Here is a tiny trained network, its code and every weight. The questions are about switching its units off for an input and a class, where a switched-off unit gives its printed mean instead of its output.

import numpy as np


def w(rows, s, z=0):
    codes = np.array(rows[::2]) - 128.0
    scale = np.full(codes.shape[1], s)
    scale[-1] = z or s
    return codes * scale


def f(y):
    return np.maximum(y, 0)


def log_softmax(a):
    a = a - a.max(-1, keepdims=True)
    return a - np.log(np.exp(a).sum(-1, keepdims=True))


def net(x, mask):
    res = np.array(x, float).reshape(1, 5) / 4 @ E
    y = f(res @ A[0][:, :-1].T + A[0][:, -1])
    res = res + np.where(mask, y, B[0][:, -1]) @ B[0][:, :-1]
    return log_softmax(res[-1] @ U[:, :-1].T + U[:, -1])


A, B = {}, {}
E = w([
[157,119,131,111,112,117,149,99,81,136,116],'x0',
[107,60,152,4,95,137,82,125,98,198,159],'x1',
[91,73,172,148,166,210,113,48,185,137,55],'x2',
[63,107,64,192,99,204,169,172,137,218,113],'x3',
[57,240,135,145,145,129,68,61,52,201,113],'x4',
],0.013)
A[0] = w([
[88,77,163,132,165,144,112,38,183,107,36,171],'n1',
[110,64,164,65,115,161,79,102,116,174,185,79],'n2',
[162,244,101,216,116,137,215,85,164,48,58,22],'n3',
[194,57,169,131,41,137,169,165,217,66,122,99],'n4',
[151,128,109,138,94,62,145,177,70,135,168,119],'n5',
[183,40,135,77,107,118,203,176,204,103,121,101],'n6',
[119,58,204,141,142,199,142,49,189,95,61,149],'n7',
[207,150,251,57,184,63,41,99,176,63,139,72],'n8',
[77,228,182,174,153,130,65,53,44,169,123,132],'n9',
[178,115,97,220,127,147,168,130,145,47,133,26],'n10',
[98,60,201,113,111,177,165,65,130,158,65,135],'n11',
[83,87,161,56,109,159,73,157,126,161,195,88],'n12',
[79,186,135,134,125,97,2,122,121,172,120,120],'n13',
[126,78,85,165,87,128,164,121,120,152,106,84],'n14',
[130,58,137,54,83,132,54,141,139,174,196,8],'n15',
[175,140,188,110,134,84,29,94,140,59,145,72],'n16',
[52,47,46,201,26,188,164,198,107,217,132,71],'n17',
[143,107,107,97,88,109,135,87,121,140,109,83],'n18',
[122,212,42,63,73,71,167,226,103,101,222,122],'n19',
],0.0091,0.0018)
B[0] = w([
[73,144,64,143,129,160,196,172,27,29,70,210],'n1',
[164,79,171,126,163,95,154,169,78,116,162,196],'n2',
[225,111,205,188,173,97,181,199,85,144,176,241],'n3',
[127,81,144,144,65,131,83,105,191,131,99,233],'n4',
[113,140,114,141,133,182,124,131,110,82,95,181],'n5',
[95,75,164,142,46,131,62,86,185,118,201,233],'n6',
[75,145,106,103,120,182,134,170,98,86,80,223],'n7',
[136,213,126,106,161,172,129,91,187,234,62,254],'n8',
[133,124,177,157,16,146,90,126,145,109,131,227],'n9',
[201,136,139,157,121,111,122,150,104,117,175,203],'n10',
[77,136,107,112,154,127,109,174,108,126,119,195],'n11',
[180,93,169,121,182,92,152,182,98,127,157,194],'n12',
[121,106,170,121,83,111,45,107,158,106,135,189],'n13',
[113,192,138,115,133,141,120,69,132,154,115,163],'n14',
[153,110,179,174,166,79,120,168,30,133,201,205],'n15',
[118,165,110,96,170,120,144,59,140,188,98,210],'n16',
[166,186,128,145,172,150,176,2,210,162,106,231],'n17',
[127,113,145,119,141,140,121,165,152,134,129,149],'n18',
[29,153,56,66,145,251,129,182,51,65,70,220],'n19',
],0.0089,0.02)
U = w([
[83,129,58,110,127,159,136,155,101,76,94,248],'0',
[121,105,155,139,6,125,80,98,148,131,141,64],'1',
[164,111,170,156,183,99,153,165,100,144,163,104],'2',
[128,152,93,123,170,141,149,53,161,217,97,92],'3',
],0.013,0.0017)

Each question gives the input, the list of numbers given to net, and the class t.
The units are the neurons (one row each of A and B). Each row of codes is followed by its name. A weight is (code - 128) times the scale printed after its matrix; where a second scale follows, it is the last column's (A, B and U).
mask holds one flag per neuron, in row order. A switched-off neuron (its flag False) gives its mean, the last column of its row in B, instead of its output. The means were averaged over made-up inputs and are rounded, as every weight is.
A unit's drop is (log p(t) with every unit on - log p(t) with that unit switched off) / (log p(t) with every unit on - log p(t) with every unit switched off).
The circuit of an input: a set's keep is (log p(t) with only the set's units on - log p(t) with every unit switched off) / (log p(t) with every unit on - log p(t) with every unit switched off). Starting from the 12 units with the biggest drops (on a tie, the unit counted first), units are removed one at a time, each time the one whose removal leaves the highest keep (on an exact tie, the one counted first), for as long as the keep stays at least 0.8.
units of the circuit, in order: the units of the circuit, biggest drop first
top k neurons: the k neurons with the biggest drops, biggest first
drop when u is switched off: that unit's drop, to one decimal
input [1,1,4,-6,0], class 3: units of the circuit, in order	n8
input [-2,2,-5,6,7], class 1: top 2 neurons	n9, n13
input [0,8,-8,5,6], class 0: top 2 neurons	n19, n3
input [-5,7,5,-1,-6], class 2: top 2 neurons	n15, n12
input [-8,5,-7,4,7], class 0: top 3 neurons	n19, n6, n4
input [-8,-3,-4,-7,-6], class 3: top 3 neurons	n8, n16, n9
input [-5,7,-7,-6,-8], class 1: top 2 neurons	n6, n4
input [8,-6,5,3,-4], class 2: top 4 neurons	n3, n19, n10, n5
input [-7,-6,-1,0,-8], class 1: top 2 neurons	n4, n6
input [1,3,7,6,8], class 1: top 3 neurons	n9, n13, n19
input [-6,-4,5,-4,4], class 0: top 3 neurons	n1, n6, n17
input [-5,0,4,-6,-7], class 1: drop when n17 is switched off	0.5
input [8,4,3,8,-4], class 3: drop when n17 is switched off	4.6
input [5,-2,-2,-4,2], class 3: drop when n1 is switched off	0.1
input [-7,1,-1,8,-5], class 3: units of the circuit, in order	n17
